Here is a tiny trained network, its code and every weight. The questions are about switching its units off for an input and a target symbol, where a switched-off unit gives its printed mean instead of its output.

import numpy as np


def w(rows, s, z=0):
    codes = np.array(rows[::2]) - 128.0
    scale = np.full(codes.shape[1], s)
    scale[-1] = z or s
    return codes * scale


def f(y):
    return y / 2 * (1 + np.tanh(0.7978845608 * (y + 0.044715 * y**3)))


def softmax(a):
    e = np.exp(a - a.max(-1, keepdims=True))
    return e / e.sum(-1, keepdims=True)


def log_softmax(a):
    a = a - a.max(-1, keepdims=True)
    return a - np.log(np.exp(a).sum(-1, keepdims=True))


def net(x, mask):
    ids = ['ΘΣΩαβδεζηλμπτφ'.index(c) for c in x.split()]
    T = len(ids)
    res = E[ids] + P[:T]
    r = res
    for j in range(2):
        rows = slice(2 * j, 2 * j + 2)
        q, k, v = (r @ M[0][rows].T for M in (Q, K, V))
        z = softmax(np.where(np.tri(T) > 0, q @ k.T / 2**0.5, -1e9)) @ v
        o = O[0][rows]
        res = res + np.where(mask[j], z, o[:, -1]) @ o[:, :-1]
    y = f(res @ A[0][:, :-1].T + A[0][:, -1])
    res = res + np.where(mask[2:14], y, B[0][:, -1]) @ B[0][:, :-1]
    return log_softmax(res[-1] @ U[:, :-1].T + U[:, -1])


Q, K, V, O, A, B = {}, {}, {}, {}, {}, {}
E = w([
[108,92,175,195,88],'Θ',
[108,99,136,110,101],'Σ',
[135,46,95,202,78],'Ω',
[77,94,130,111,65],'α',
[116,170,235,77,105],'β',
[138,94,86,142,82],'δ',
[160,59,130,153,106],'ε',
[181,69,141,124,123],'ζ',
[48,71,47,172,127],'η',
[152,61,73,148,94],'λ',
[210,63,179,99,22],'μ',
[129,185,188,139,81],'π',
[60,135,105,68,97],'τ',
[195,129,83,6,199],'φ',
],0.02)
P = w([
[172,157,98,192,204],'0',
[101,87,89,159,127],'1',
[112,131,142,168,156],'2',
[140,181,193,171,255],'3',
[136,134,62,169,49],'4',
[119,141,204,232,177],'5',
[110,147,163,204,151],'6',
[184,146,116,179,147],'7',
[117,180,125,195,165],'8',
],0.0058)
Q[0] = w([
[219,133,78,174,195],'H1',
[120,63,174,187,255],'H1',
[154,146,141,141,94],'H2',
[131,96,86,162,135],'H2',
],0.0081)
K[0] = w([
[64,62,168,198,179],'H1',
[157,172,3,73,39],'H1',
[121,224,195,37,2],'H2',
[238,31,132,124,22],'H2',
],0.0054)
V[0] = w([
[127,123,108,135,82],'H1',
[252,74,151,83,50],'H1',
[126,89,75,76,106],'H2',
[111,60,69,162,154],'H2',
],0.014)
O[0] = w([
[122,103,83,196,92,188],'H1',
[190,139,90,62,110,254],'H1',
[86,14,144,117,143,125],'H2',
[159,228,71,107,253,188],'H2',
],0.011,0.0054)
A[0] = w([
[99,149,73,140,190,13],'N1',
[208,79,146,202,107,218],'N2',
[212,214,147,166,67,232],'N3',
[58,78,41,140,212,252],'N4',
[80,167,254,78,90,86],'N5',
[225,138,222,114,165,246],'N6',
[71,165,105,80,119,152],'N7',
[110,158,165,142,197,152],'N8',
[159,176,206,78,104,109],'N9',
[66,118,141,97,162,104],'N10',
[212,104,211,62,198,88],'N11',
[97,132,203,59,105,46],'N12',
],0.0091,0.0041)
B[0] = w([
[182,125,145,182,84,167],'N1',
[82,204,94,42,134,229],'N2',
[88,148,22,120,94,247],'N3',
[122,73,242,185,154,255],'N4',
[201,113,196,149,138,170],'N5',
[56,113,72,146,161,200],'N6',
[32,115,144,157,42,141],'N7',
[143,37,14,150,144,150],'N8',
[113,33,136,138,80,172],'N9',
[126,121,131,99,131,133],'N10',
[107,138,182,88,133,165],'N11',
[184,110,171,144,253,145],'N12',
],0.0068,0.0098)
U = w([
[55,185,121,140,151,245],'Θ',
[80,124,161,120,148,38],'Σ',
[178,143,129,175,139,3],'Ω',
[59,123,165,125,141,7],'α',
[130,106,183,122,113,168],'β',
[131,130,135,144,143,65],'δ',
[119,129,118,122,163,68],'ε',
[101,124,122,102,162,46],'ζ',
[78,102,147,159,152,165],'η',
[160,117,145,145,142,67],'λ',
[108,70,108,99,120,122],'μ',
[113,145,149,169,87,168],'π',
[7,134,176,116,146,197],'τ',
[86,116,161,88,169,195],'φ',
],0.011,0.0045)

Each question gives the input, a string of symbols that net reads in full, and the target symbol t.
The units are the heads (2 rows each of Q, K, V and O) and the neurons (one row each of A and B). Each row of codes is followed by its name. A weight is (code - 128) times the scale printed after its matrix; where a second scale follows, it is the last column's (O, A, B and U).
mask holds one flag per unit, heads first, then neurons. A switched-off unit (its flag False) gives its mean, the last column of its rows in O or B, instead of its output. The means were averaged over made-up inputs and are rounded, as every weight is.
A unit's drop is (log p(t) with every unit on - log p(t) with that unit switched off) / (log p(t) with every unit on - log p(t) with every unit switched off).
The circuit of an input: a set's keep is (log p(t) with only the set's units on - log p(t) with every unit switched off) / (log p(t) with every unit on - log p(t) with every unit switched off). Starting from the 12 units with the biggest drops (on a tie, the unit counted first), units are removed one at a time, each time the one whose removal leaves the highest keep (on an exact tie, the one counted first), for as long as the keep stays at least 0.8.
units of the circuit, in order: the units of the circuit, biggest drop first
k most important neurons: the k neurons with the biggest drops, biggest first
which heads matter: for each layer, one digit per head in row order, 1 if its drop is at least 0.15 and else 0, layers parted by /
drop when u is switched off: that unit's drop, to one decimal
input α λ τ π Θ τ ζ Θ, target Θ: which heads matter => 00
input φ β π, target β: units of the circuit, in order => H2, N5
input Θ Θ π π Θ Θ π δ, target Θ: which heads matter => 01
input ζ μ Θ, target μ: which heads matter => 10
input ε φ Σ λ μ η α μ μ, target μ: which heads matter => 10
input η Ω α, target η: most important neuron => N4
input β ζ ε Θ Θ Θ Θ Σ, target Θ: units of the circuit, in order => H2, N4, N5
input μ Θ μ δ, target μ: which heads matter => 11
input ε Θ Ω Θ η, target η: units of the circuit, in order => N4, H1, N2
input Θ Θ β τ Θ β Θ ε, target Θ: 2 most important neurons => N2, N4
input μ μ Ω, target μ: units of the circuit, in order => H1, H2
input Σ Θ Θ Θ β, target β: units of the circuit, in order => N5, H2
input τ η δ Ω τ η, target η: 2 most important neurons => N4, N8
input π μ φ, target μ: units of the circuit, in order => H2
input Ω Θ π, target π: 2 most important neurons => N5, N9
input Θ α Θ ζ, target Θ: drop when N6 is switched off => 0.2
input Θ δ π τ τ ε Ω π π, target π: drop when N3 is switched off => 0.1
input μ π ζ, target μ: drop when N4 is switched off => 0.1
input π μ μ δ τ π π ζ, target μ: drop when N4 is switched off => 0.2
